Below are the code and all the weights of a small trained network. Each question names an input and a class and asks about switching units off, where a switched-off unit gives its printed mean instead of its output.

import numpy as np


def w(rows, s, z=0):
    codes = np.array(rows[::2]) - 128.0
    scale = np.full(codes.shape[1], s)
    scale[-1] = z or s
    return codes * scale


def f(y):
    return y / 2 * (1 + np.tanh(0.7978845608 * (y + 0.044715 * y**3)))


def log_softmax(a):
    a = a - a.max(-1, keepdims=True)
    return a - np.log(np.exp(a).sum(-1, keepdims=True))


def net(x, mask):
    res = np.array(x, float).reshape(1, 6) / 4 @ E
    y = f(res @ A[0][:, :-1].T + A[0][:, -1])
    res = res + np.where(mask, y, B[0][:, -1]) @ B[0][:, :-1]
    return log_softmax(res[-1] @ U[:, :-1].T + U[:, -1])


A, B = {}, {}
E = w([
[144,251,131],'x0',
[122,131,126],'x1',
[104,130,121],'x2',
[132,131,127],'x3',
[144,144,1],'x4',
[201,132,144],'x5',
],0.0086)
A[0] = w([
[152,129,177,87],'n0',
[85,85,133,150],'n1',
[93,179,135,89],'n2',
[85,124,205,97],'n3',
[107,166,92,37],'n4',
[132,182,139,62],'n5',
[103,129,109,130],'n6',
[83,53,121,89],'n7',
[133,82,135,48],'n8',
[127,101,143,32],'n9',
[121,98,129,108],'n10',
[104,98,130,125],'n11',
[137,107,197,130],'n12',
[127,83,122,46],'n13',
[115,100,138,204],'n14',
[127,136,128,3],'n15',
[120,118,215,120],'n16',
[119,113,98,40],'n17',
[121,162,131,46],'n18',
[127,132,142,26],'n19',
[113,138,182,32],'n20',
[67,215,132,110],'n21',
[131,118,78,78],'n22',
[218,109,179,252],'n23',
[101,174,132,76],'n24',
[233,68,152,170],'n25',
[105,170,126,52],'n26',
[1,148,127,190],'n27',
[131,133,71,61],'n28',
[158,97,189,133],'n29',
[131,196,150,91],'n30',
[100,67,117,48],'n31',
[110,175,137,91],'n32',
[43,147,193,123],'n33',
[127,145,126,49],'n34',
[123,167,129,25],'n35',
],0.014,0.0065)
B[0] = w([
[89,130,44,143],'n0',
[144,148,187,186],'n1',
[186,88,212,147],'n2',
[137,64,33,190],'n3',
[113,63,67,136],'n4',
[205,59,168,145],'n5',
[81,168,106,138],'n6',
[175,135,203,196],'n7',
[227,63,177,134],'n8',
[150,20,151,118],'n9',
[228,109,191,138],'n10',
[140,139,165,151],'n11',
[127,125,49,192],'n12',
[174,36,178,131],'n13',
[73,173,151,192],'n14',
[170,41,161,105],'n15',
[152,103,41,205],'n16',
[135,125,96,117],'n17',
[209,58,115,120],'n18',
[150,64,97,107],'n19',
[132,84,26,135],'n20',
[186,55,214,196],'n21',
[44,82,38,142],'n22',
[118,179,170,254],'n23',
[201,80,177,137],'n24',
[142,190,188,217],'n25',
[103,114,118,128],'n26',
[127,254,169,229],'n27',
[126,26,52,146],'n28',
[109,137,70,188],'n29',
[193,76,197,171],'n30',
[200,61,221,156],'n31',
[131,81,170,143],'n32',
[89,127,34,198],'n33',
[139,87,112,110],'n34',
[117,111,134,121],'n35',
],0.0073,0.0072)
U = w([
[195,59,254,52],'0',
[110,205,159,227],'1',
[116,210,164,193],'2',
[127,232,173,142],'3',
[128,105,43,2],'4',
],0.009,0.0067)

Each question gives the input, the list of numbers given to net, and the class t.
The units are the neurons (one row each of A and B). Each row of codes is followed by its name. A weight is (code - 128) times the scale printed after its matrix; where a second scale follows, it is the last column's (A, B and U).
mask holds one flag per neuron, in row order. A switched-off neuron (its flag False) gives its mean, the last column of its row in B, instead of its output. The means were averaged over made-up inputs and are rounded, as every weight is.
A unit's drop is (log p(t) with every unit on - log p(t) with that unit switched off) / (log p(t) with every unit on - log p(t) with every unit switched off).
The circuit of an input: a set's keep is (log p(t) with only the set's units on - log p(t) with every unit switched off) / (log p(t) with every unit on - log p(t) with every unit switched off). Starting from the 12 units with the biggest drops (on a tie, the unit counted first), units are removed one at a time, each time the one whose removal leaves the highest keep (on an exact tie, the one counted first), for as long as the keep stays at least 0.8.
circuit, biggest first: the units of the circuit, biggest drop first
unit that matters most: the unit with the biggest drop
k most important neurons: the k neurons with the biggest drops, biggest first
drop of u: that unit's drop, to one decimal
input [6,-2,0,0,5,0], class 0: unit that matters most => n21
input [5,-1,-2,-3,8,7], class 4: 2 most important neurons => [n28; n27]
input [0,-4,5,6,-7,-5], class 4: circuit, biggest first => [n3; n33]
input [-7,-3,3,0,-8,-5], class 4: circuit, biggest first => [n33; n3]
input [6,-6,-3,-2,1,4], class 0: 2 most important neurons => [n30; n27]
input [-6,5,-2,-1,2,-2], class 0: circuit, biggest first => [n31; n7]
input [-8,4,-3,-8,8,6], class 0: circuit, biggest first => [n31; n13; n7]
input [4,-2,4,-5,-8,-6], class 4: 4 most important neurons => [n3; n33; n16; n20]
input [8,1,-4,-5,-7,3], class 0: 2 most important neurons => [n30; n21]
input [-6,8,-6,1,-3,7], class 3: 2 most important neurons => [n25; n23]
input [-4,-2,6,8,-5,7], class 1: drop of n31 => 0.0
input [-2,-3,7,-5,-8,4], class 4: drop of n16 => 0.1
input [7,6,-2,5,-2,-3], class 0: drop of n21 => 0.2
